Below is a small trained network, with its code and all its weights. Each question gives an input and a target symbol and asks what happens when units are switched off, that is, made to give their printed mean instead of their output.

import numpy as np


def w(rows, s, z=0):
    codes = np.array(rows[::2]) - 128.0
    scale = np.full(codes.shape[1], s)
    scale[-1] = z or s
    return codes * scale


def norm(h):
    return h / np.sqrt((h * h).mean(-1, keepdims=True) + 1e-5)


def f(y):
    return y / 2 * (1 + np.tanh(0.7978845608 * (y + 0.044715 * y**3)))


def softmax(a):
    e = np.exp(a - a.max(-1, keepdims=True))
    return e / e.sum(-1, keepdims=True)


def log_softmax(a):
    a = a - a.max(-1, keepdims=True)
    return a - np.log(np.exp(a).sum(-1, keepdims=True))


def net(x, mask):
    ids = ['ΘΛΣΦΨγεζμξπτ'.index(c) for c in x.split()]
    T = len(ids)
    res = E[ids] + P[:T]
    u = 0
    for l in range(2):
        q, k, v = (norm(res) @ M[l].T for M in (Q, K, V))
        z = softmax(np.where(np.tri(T) > 0, q @ k.T / 2**0.5, -1e9)) @ v
        res = res + np.where(mask[u], z, O[l][:, -1]) @ O[l][:, :-1]
        u += 1
        y = f(norm(res) @ A[l][:, :-1].T + A[l][:, -1])
        res = res + np.where(mask[u : u + 8], y, B[l][:, -1]) @ B[l][:, :-1]
        u += 8
    return log_softmax(norm(res)[-1] @ U[:, :-1].T + U[:, -1])


Q, K, V, O, A, B = {}, {}, {}, {}, {}, {}
E = w([
[159,112,225,102,94,115,174,77,132,122,145],'Θ',
[103,176,183,82,136,122,63,31,37,154,110],'Λ',
[122,128,106,65,154,173,117,100,99,76,45],'Σ',
[125,185,170,149,94,207,106,111,100,109,200],'Φ',
[150,58,197,156,168,126,132,159,20,142,133],'Ψ',
[141,50,174,151,61,140,87,90,168,82,203],'γ',
[103,64,149,88,133,209,135,103,103,157,94],'ε',
[44,92,133,180,198,185,138,117,145,190,154],'ζ',
[190,168,155,88,94,133,170,111,140,158,139],'μ',
[25,123,252,160,62,76,124,198,146,161,42],'ξ',
[159,100,174,115,163,106,114,141,139,57,121],'π',
[115,88,112,105,140,103,63,106,156,135,141],'τ',
],0.02)
P = w([
[106,159,110,42,122,117,191,126,165,176,60],'0',
[118,58,169,2,207,171,196,122,112,86,154],'1',
[158,66,171,48,165,166,139,84,51,93,130],'2',
[147,72,176,38,162,168,145,87,53,93,129],'3',
[151,76,167,58,158,149,160,84,70,109,132],'4',
[167,94,184,72,165,136,157,73,75,141,130],'5',
[138,88,176,70,184,152,177,97,113,142,132],'6',
[152,100,187,38,161,148,161,93,89,111,120],'7',
[156,103,183,56,157,152,163,89,78,139,118],'8',
[176,90,187,55,153,152,154,70,50,130,94],'9',
],0.0096)
Q[0] = w([
[81,43,197,39,144,162,161,79,38,164,134],'0.h0',
[76,32,248,60,164,166,114,47,60,170,133],'0.h0',
],0.017)
K[0] = w([
[49,148,127,156,69,47,138,207,171,129,110],'0.h0',
[5,170,190,127,45,87,187,207,154,135,52],'0.h0',
],0.015)
V[0] = w([
[67,59,114,36,119,12,34,64,220,134,116],'0.h0',
[108,120,194,144,2,197,98,105,234,125,193],'0.h0',
],0.0084)
O[0] = w([
[241,221,254,163,115,166,100,127,233,89,63,244],'0.h0',
[123,132,55,183,96,238,156,32,124,61,23,254],'0.h0',
],0.016,0.0072)
A[0] = w([
[148,163,131,26,125,111,140,91,57,89,126,135],'0.n0',
[152,177,161,163,135,87,104,178,196,174,141,184],'0.n1',
[68,69,2,139,64,120,225,54,37,49,157,43],'0.n2',
[59,128,177,205,101,85,92,208,146,103,16,130],'0.n3',
[151,86,158,85,114,56,168,145,34,183,199,145],'0.n4',
[45,109,35,80,126,59,145,213,96,185,169,57],'0.n5',
[100,109,118,51,197,6,86,212,131,139,248,3],'0.n6',
[73,145,179,148,82,142,107,71,145,41,119,142],'0.n7',
],0.0096,0.0046)
B[0] = w([
[116,94,121,225,192,119,134,116,158,167,185,168],'0.n0',
[106,49,108,118,118,144,168,154,7,105,116,201],'0.n1',
[108,62,156,181,139,209,166,227,55,212,29,229],'0.n2',
[146,225,156,148,72,72,162,158,85,205,22,168],'0.n3',
[102,197,44,175,91,185,169,103,194,121,150,177],'0.n4',
[68,234,187,203,23,153,27,182,31,157,201,148],'0.n5',
[216,120,101,182,59,171,236,120,108,63,195,184],'0.n6',
[109,150,106,184,116,110,186,121,112,196,158,255],'0.n7',
],0.011,0.0087)
Q[1] = w([
[81,134,106,112,114,81,82,162,248,76,120],'1.h0',
[136,125,73,79,84,102,55,192,249,56,73],'1.h0',
],0.013)
K[1] = w([
[143,50,98,159,227,189,71,120,165,46,214],'1.h0',
[132,17,109,176,254,146,147,100,122,83,232],'1.h0',
],0.0099)
V[1] = w([
[220,148,147,83,136,151,142,63,214,190,81],'1.h0',
[37,111,135,73,183,68,79,164,151,244,142],'1.h0',
],0.011)
O[1] = w([
[82,50,112,142,108,64,2,196,239,155,231,192],'1.h0',
[26,93,208,203,176,79,199,127,85,18,208,2],'1.h0',
],0.014,0.0088)
A[1] = w([
[183,109,54,75,72,120,130,116,119,123,153,116],'1.n0',
[52,72,109,167,162,173,141,133,118,178,91,30],'1.n1',
[120,184,127,88,87,56,200,113,41,98,165,12],'1.n2',
[77,61,135,160,203,25,93,174,117,99,204,3],'1.n3',
[59,45,199,169,151,97,200,138,97,37,145,107],'1.n4',
[208,77,204,126,127,97,155,147,90,119,175,187],'1.n5',
[56,130,124,101,182,107,221,41,107,6,115,54],'1.n6',
[163,152,161,75,84,174,83,160,150,166,150,116],'1.n7',
],0.014,0.0062)
B[1] = w([
[143,96,113,125,153,69,202,123,180,169,128,171],'1.n0',
[149,120,165,143,167,201,173,180,162,146,190,176],'1.n1',
[91,168,86,198,96,173,44,151,93,144,174,151],'1.n2',
[132,110,86,73,18,147,210,106,183,41,195,154],'1.n3',
[108,213,142,162,197,97,123,119,178,189,62,207],'1.n4',
[100,114,184,31,173,133,82,85,126,134,126,188],'1.n5',
[111,136,73,247,208,63,84,71,81,96,88,191],'1.n6',
[89,112,104,101,141,87,180,164,19,120,136,249],'1.n7',
],0.015,0.014)
U = w([
[88,79,33,137,140,66,60,176,130,178,139,103],'Θ',
[73,141,177,60,113,154,181,45,161,118,129,40],'Λ',
[184,130,79,89,160,88,212,141,128,107,141,94],'Σ',
[36,23,96,115,93,181,160,118,82,74,67,133],'Φ',
[123,169,97,138,86,142,95,158,72,85,197,150],'Ψ',
[131,132,71,102,93,184,108,76,161,43,81,163],'γ',
[101,2,125,176,59,98,116,140,144,29,157,252],'ε',
[100,140,102,169,184,71,88,82,112,128,146,191],'ζ',
[121,100,148,175,171,156,142,180,179,160,169,9],'μ',
[57,126,142,139,60,96,143,167,121,133,82,29],'ξ',
[94,50,135,86,148,113,44,146,65,102,132,197],'π',
[232,121,161,173,143,111,85,218,134,49,146,141],'τ',
],0.0082,0.0035)

Each question gives the input, a string of symbols that net reads in full, and the target symbol t.
The units are the heads (2 rows each of Q, K, V and O) and the neurons (one row each of A and B). Each row of codes is followed by its name. A weight is (code - 128) times the scale printed after its matrix; where a second scale follows, it is the last column's (O, A, B and U).
mask holds one flag per unit, layer by layer, with each layer's heads first. A switched-off unit (its flag False) gives its mean, the last column of its rows in O or B, instead of its output. The means were averaged over made-up inputs and are rounded, as every weight is.
A unit's drop is (log p(t) with every unit on - log p(t) with that unit switched off) / (log p(t) with every unit on - log p(t) with every unit switched off).
The circuit of an input: a set's keep is (log p(t) with only the set's units on - log p(t) with every unit switched off) / (log p(t) with every unit on - log p(t) with every unit switched off). Starting from the 12 units with the biggest drops (on a tie, the unit counted first), units are removed one at a time, each time the one whose removal leaves the highest keep (on an exact tie, the one counted first), for as long as the keep stays at least 0.8.
units of the circuit, in order: the units of the circuit, biggest drop first
most important unit: the unit with the biggest drop
top k neurons: the k neurons with the biggest drops, biggest first
top k neurons in layer l: the k neurons of layer l with the biggest drops, biggest first
drop when u is switched off: that unit's drop, to one decimal
input ζ ξ μ μ ζ Φ Λ Θ γ, target ε: top 2 neurons in layer 0 -> 0.n3, 0.n7
input Φ τ Ψ γ τ, target Φ: units of the circuit, in order -> 0.h0
input ζ ζ ζ ζ Σ τ Ψ Θ τ, target ζ: top 2 neurons -> 0.n0, 0.n6
input Ψ Θ Θ, target Ψ: top 3 neurons -> 0.n5, 0.n6, 1.n2
input ε μ ζ γ, target ε: units of the circuit, in order -> 1.h0, 0.h0, 1.n3, 0.n6
input π ζ Φ π τ ζ, target π: top 2 neurons -> 0.n1, 1.n5
input μ Σ γ, target μ: top 2 neurons -> 0.n2, 1.n1
input Σ ζ ζ Φ Σ Θ ξ ζ Θ, target Λ: top 2 neurons -> 1.n6, 0.n3
input ε Φ γ π ξ π Θ ζ, target μ: top 4 neurons -> 0.n3, 0.n6, 0.n7, 1.n6
input ζ Ψ ζ Σ ε Λ Σ, target ζ: units of the circuit, in order -> 0.h0, 1.h0, 1.n6, 0.n0
input Ψ ζ Λ π ζ ξ ζ Φ Ψ, target π: top 4 neurons -> 0.n3, 0.n2, 0.n4, 1.n4
input ζ Σ Λ Θ ζ π ζ Θ, target ζ: top 2 neurons -> 0.n0, 1.n6
input Σ ζ Φ γ, target Σ: top 3 neurons -> 0.n6, 1.n0, 0.n4
input Θ Φ μ ζ ε ε π γ ζ, target Θ: most important unit -> 1.h0
input Σ ξ Φ, target Ψ: top 3 neurons in layer 1 -> 1.n4, 1.n6, 1.n7
input ζ τ Θ, target ζ: top 2 neurons -> 1.n6, 1.n4
input ζ π Σ Θ τ Σ μ γ, target ζ: top 2 neurons -> 0.n0, 0.n7
input Λ Φ ε ζ τ Θ ζ, target Λ: top 4 neurons -> 0.n1, 1.n3, 1.n4, 1.n5
input Λ Φ Ψ γ, target Λ: top 2 neurons in layer 0 -> 0.n1, 0.n6
input ζ Φ π ζ, target ζ: top 2 neurons -> 1.n6, 1.n4
input ζ Ψ Λ Θ τ Λ μ Φ Φ γ, target ζ: most important unit -> 0.n0
input μ γ ζ τ γ Ψ ζ Θ, target μ: top 2 neurons -> 0.n2, 1.n1
input ζ Φ Φ Σ Σ Θ Φ ξ τ, target Θ: top 3 neurons in layer 0 -> 0.n7, 0.n2, 0.n6
input ξ ζ π Λ Σ τ Ψ Ψ, target π: top 2 neurons in layer 1 -> 1.n4, 1.n5
input Φ ζ Θ γ π, target Φ: drop when 0.n6 is switched off -> 0.0
input τ τ ζ γ Ψ Φ τ, target τ: drop when 0.h0 is switched off -> 1.1
input Σ Θ ζ ζ ζ Ψ μ, target Σ: drop when 0.h0 is switched off -> 2.2
input τ ζ ζ Λ Λ Θ ζ ε Φ Σ, target τ: drop when 0.h0 is switched off -> 1.1
